Below are the code and all the weights of a small trained network. Each question names an input and a target symbol and asks about switching units off, where a switched-off unit gives its printed mean instead of its output.

import numpy as np


def w(rows, s, z=0):
    codes = np.array(rows[::2]) - 128.0
    scale = np.full(codes.shape[1], s)
    scale[-1] = z or s
    return codes * scale


def f(y):
    return y / 2 * (1 + np.tanh(0.7978845608 * (y + 0.044715 * y**3)))


def softmax(a):
    e = np.exp(a - a.max(-1, keepdims=True))
    return e / e.sum(-1, keepdims=True)


def log_softmax(a):
    a = a - a.max(-1, keepdims=True)
    return a - np.log(np.exp(a).sum(-1, keepdims=True))


def net(x, mask):
    ids = ['Γαβεηθ'.index(c) for c in x.split()]
    T = len(ids)
    res = E[ids] + P[:T]
    q, k, v = (res @ M[0].T for M in (Q, K, V))
    z = softmax(np.where(np.tri(T) > 0, q @ k.T / 4**0.5, -1e9)) @ v
    res = res + np.where(mask[0], z, O[0][:, -1]) @ O[0][:, :-1]
    y = f(res @ A[0][:, :-1].T + A[0][:, -1])
    res = res + np.where(mask[1:13], y, B[0][:, -1]) @ B[0][:, :-1]
    return log_softmax(res[-1] @ U[:, :-1].T + U[:, -1])


Q, K, V, O, A, B = {}, {}, {}, {}, {}, {}
E = w([
[104,101,112],'Γ',
[122,117,58],'α',
[130,122,46],'β',
[96,123,9],'ε',
[159,94,203],'η',
[149,113,79],'θ',
],0.013)
P = w([
[203,27,194],'0',
[55,48,89],'1',
[200,198,87],'2',
[141,58,129],'3',
[36,180,137],'4',
[199,194,116],'5',
[143,58,148],'6',
[3,225,141],'7',
[202,208,109],'8',
],0.016)
Q[0] = w([
[154,111,158],'head 1',
[109,94,135],'head 1',
[80,2,174],'head 1',
[174,117,112],'head 1',
],0.016)
K[0] = w([
[119,181,84],'head 1',
[207,108,47],'head 1',
[254,31,113],'head 1',
[115,112,169],'head 1',
],0.011)
V[0] = w([
[123,13,144],'head 1',
[99,163,62],'head 1',
[123,132,228],'head 1',
[254,221,71],'head 1',
],0.0075)
O[0] = w([
[183,134,223,253],'head 1',
[186,50,119,78],'head 1',
[120,176,235,143],'head 1',
[253,167,2,19],'head 1',
],0.0079,0.0053)
A[0] = w([
[150,146,153,207],'neuron 1',
[181,79,125,124],'neuron 2',
[163,193,127,66],'neuron 3',
[105,186,115,211],'neuron 4',
[106,142,124,221],'neuron 5',
[169,137,138,106],'neuron 6',
[100,243,135,67],'neuron 7',
[192,250,127,154],'neuron 8',
[83,89,111,253],'neuron 9',
[98,143,147,53],'neuron 10',
[105,100,93,141],'neuron 11',
[119,121,146,148],'neuron 12',
],0.021,0.0057)
B[0] = w([
[234,154,76,254],'neuron 1',
[8,92,2,208],'neuron 2',
[84,32,103,128],'neuron 3',
[136,99,235,217],'neuron 4',
[170,150,179,203],'neuron 5',
[119,161,94,160],'neuron 6',
[191,37,41,232],'neuron 7',
[55,50,175,184],'neuron 8',
[63,152,135,253],'neuron 9',
[125,155,86,183],'neuron 10',
[243,128,165,176],'neuron 11',
[104,129,78,205],'neuron 12',
],0.0084,0.0067)
U = w([
[144,46,210,90],'Γ',
[133,135,105,78],'α',
[161,174,45,99],'β',
[6,98,158,127],'ε',
[136,216,217,253],'η',
[167,138,88,103],'θ',
],0.014,0.0055)

Each question gives the input, a string of symbols that net reads in full, and the target symbol t.
The units are the heads (4 rows each of Q, K, V and O) and the neurons (one row each of A and B). Each row of codes is followed by its name. A weight is (code - 128) times the scale printed after its matrix; where a second scale follows, it is the last column's (O, A, B and U).
mask holds one flag per unit, heads first, then neurons. A switched-off unit (its flag False) gives its mean, the last column of its rows in O or B, instead of its output. The means were averaged over made-up inputs and are rounded, as every weight is.
A unit's drop is (log p(t) with every unit on - log p(t) with that unit switched off) / (log p(t) with every unit on - log p(t) with every unit switched off).
The circuit of an input: a set's keep is (log p(t) with only the set's units on - log p(t) with every unit switched off) / (log p(t) with every unit on - log p(t) with every unit switched off). Starting from the 12 units with the biggest drops (on a tie, the unit counted first), units are removed one at a time, each time the one whose removal leaves the highest keep (on an exact tie, the one counted first), for as long as the keep stays at least 0.8.
circuit, biggest first: the units of the circuit, biggest drop first
top k neurons: the k neurons with the biggest drops, biggest first
drop when u is switched off: that unit's drop, to one decimal
input ε β ε ε ε η α, target ε: circuit, biggest first	(neuron 1; neuron 9)
input η α η η θ β, target ε: top 2 neurons	(neuron 8; neuron 1)
input β η η, target Γ: circuit, biggest first	(neuron 8)
input ε β ε β, target ε: top 4 neurons	(neuron 1; neuron 2; neuron 7; neuron 9)
input η θ α ε α, target η: circuit, biggest first	(neuron 2; neuron 5)
input η η β η η η ε, target η: circuit, biggest first	(head 1; neuron 2)
input η θ θ α, target η: circuit, biggest first	(head 1; neuron 7)
input α η ε β η η β ε, target η: top 4 neurons	(neuron 11; neuron 5; neuron 2; neuron 4)
input θ η ε ε α η η θ η, target ε: top 2 neurons	(neuron 8; neuron 7)
input η ε η θ θ, target η: top 3 neurons	(neuron 2; neuron 8; neuron 5)
input α η η η η, target Γ: circuit, biggest first	(neuron 7; head 1; neuron 4)
input η θ η, target ε: circuit, biggest first	(neuron 8; head 1; neuron 2)
input η η Γ, target Γ: circuit, biggest first	(neuron 8; neuron 2)
input ε θ α η η Γ θ, target ε: top 3 neurons	(neuron 2; neuron 1; neuron 7)
input ε Γ α α Γ, target η: top 2 neurons	(neuron 2; neuron 8)
input ε η η α, target ε: top 4 neurons	(neuron 1; neuron 2; neuron 7; neuron 9)
input Γ η α β β, target η: top 4 neurons	(neuron 2; neuron 11; neuron 5; neuron 8)
input β η ε, target Γ: top neuron	(neuron 7)
input η η η η ε Γ, target β: drop when neuron 4 is switched off	0.4
input β η θ ε η η η, target β: drop when head 1 is switched off	0.5
input ε Γ η α η β, target Γ: drop when neuron 9 is switched off	0.0
input ε η Γ θ ε η Γ η Γ, target Γ: top neuron	(neuron 7)
